Here is a tiny trained network, its code and every weight. The questions are about switching its units off for an input and a class, where a switched-off unit gives its printed mean instead of its output.

import numpy as np


def w(rows, s, z=0):
    codes = np.array(rows[::2]) - 128.0
    scale = np.full(codes.shape[1], s)
    scale[-1] = z or s
    return codes * scale


def f(y):
    return y / 2 * (1 + np.tanh(0.7978845608 * (y + 0.044715 * y**3)))


def log_softmax(a):
    a = a - a.max(-1, keepdims=True)
    return a - np.log(np.exp(a).sum(-1, keepdims=True))


def net(x, mask):
    res = np.array(x, float).reshape(1, 3) / 4 @ E
    y = f(res @ A[0][:, :-1].T + A[0][:, -1])
    res = res + np.where(mask, y, B[0][:, -1]) @ B[0][:, :-1]
    return log_softmax(res[-1] @ U[:, :-1].T + U[:, -1])


A, B = {}, {}
E = w([
[134,108,115],'x0',
[2,35,99],'x1',
[113,200,2],'x2',
],0.007)
A[0] = w([
[140,211,174,130],'neuron 1',
[162,89,180,118],'neuron 2',
[208,133,150,130],'neuron 3',
[187,112,91,194],'neuron 4',
[181,145,132,100],'neuron 5',
[160,78,2,179],'neuron 6',
[90,120,206,115],'neuron 7',
[128,168,173,254],'neuron 8',
[83,184,36,100],'neuron 9',
[95,116,216,122],'neuron 10',
[94,119,122,105],'neuron 11',
[120,196,71,99],'neuron 12',
[81,200,106,101],'neuron 13',
[110,147,159,108],'neuron 14',
[201,163,120,132],'neuron 15',
[212,137,127,92],'neuron 16',
[131,150,101,206],'neuron 17',
[63,141,115,134],'neuron 18',
[30,132,171,157],'neuron 19',
],0.014,0.0084)
B[0] = w([
[84,80,110,188],'neuron 1',
[134,104,182,176],'neuron 2',
[92,65,127,195],'neuron 3',
[154,58,108,192],'neuron 4',
[68,132,132,154],'neuron 5',
[147,20,160,239],'neuron 6',
[121,85,164,181],'neuron 7',
[217,22,91,254],'neuron 8',
[95,120,181,219],'neuron 9',
[121,93,187,196],'neuron 10',
[98,142,117,142],'neuron 11',
[126,139,198,185],'neuron 12',
[123,143,172,158],'neuron 13',
[132,156,141,122],'neuron 14',
[69,54,130,201],'neuron 15',
[45,104,155,174],'neuron 16',
[187,70,119,205],'neuron 17',
[112,78,112,183],'neuron 18',
[102,6,91,230],'neuron 19',
],0.023,0.0072)
U = w([
[126,119,220,119],'0',
[39,102,87,103],'1',
[137,105,133,254],'2',
[172,124,103,173],'3',
[160,179,99,57],'4',
[114,247,165,96],'5',
[124,170,155,64],'6',
],0.014,0.007)

Each question gives the input, the list of numbers given to net, and the class t.
The units are the neurons (one row each of A and B). Each row of codes is followed by its name. A weight is (code - 128) times the scale printed after its matrix; where a second scale follows, it is the last column's (A, B and U).
mask holds one flag per neuron, in row order. A switched-off neuron (its flag False) gives its mean, the last column of its row in B, instead of its output. The means were averaged over made-up inputs and are rounded, as every weight is.
A unit's drop is (log p(t) with every unit on - log p(t) with that unit switched off) / (log p(t) with every unit on - log p(t) with every unit switched off).
The circuit of an input: a set's keep is (log p(t) with only the set's units on - log p(t) with every unit switched off) / (log p(t) with every unit on - log p(t) with every unit switched off). Starting from the 12 units with the biggest drops (on a tie, the unit counted first), units are removed one at a time, each time the one whose removal leaves the highest keep (on an exact tie, the one counted first), for as long as the keep stays at least 0.8.
circuit, biggest first: the units of the circuit, biggest drop first
most important unit: the unit with the biggest drop
top k neurons: the k neurons with the biggest drops, biggest first
drop of u: that unit's drop, to one decimal
input [-5,5,5], class 0: most important unit : neuron 9
input [4,-5,1], class 1: circuit, biggest first : (neuron 15; neuron 16)
input [-3,-5,4], class 1: top 3 neurons : (neuron 15; neuron 1; neuron 16)
input [-3,-5,-4], class 1: circuit, biggest first : (neuron 1; neuron 3)
input [1,7,7], class 0: top 2 neurons : (neuron 9; neuron 6)
input [3,-8,6], class 1: top 2 neurons : (neuron 15; neuron 1)
input [-2,4,6], class 0: circuit, biggest first : (neuron 9; neuron 12)
input [2,-3,6], class 0: top 3 neurons : (neuron 12; neuron 9; neuron 19)
input [-5,-8,6], class 1: top 2 neurons : (neuron 15; neuron 1)
input [5,-2,7], class 0: top 2 neurons : (neuron 12; neuron 9)
input [4,-6,4], class 1: top 4 neurons : (neuron 15; neuron 16; neuron 1; neuron 5)
input [4,-6,3], class 1: top 2 neurons : (neuron 15; neuron 16)
input [3,1,4], class 0: drop of neuron 12 : 0.2
input [-3,-3,1], class 3: drop of neuron 8 : 0.1
input [-2,-3,0], class 3: drop of neuron 16 : 0.0
input [7,0,7], class 0: drop of neuron 9 : 0.1
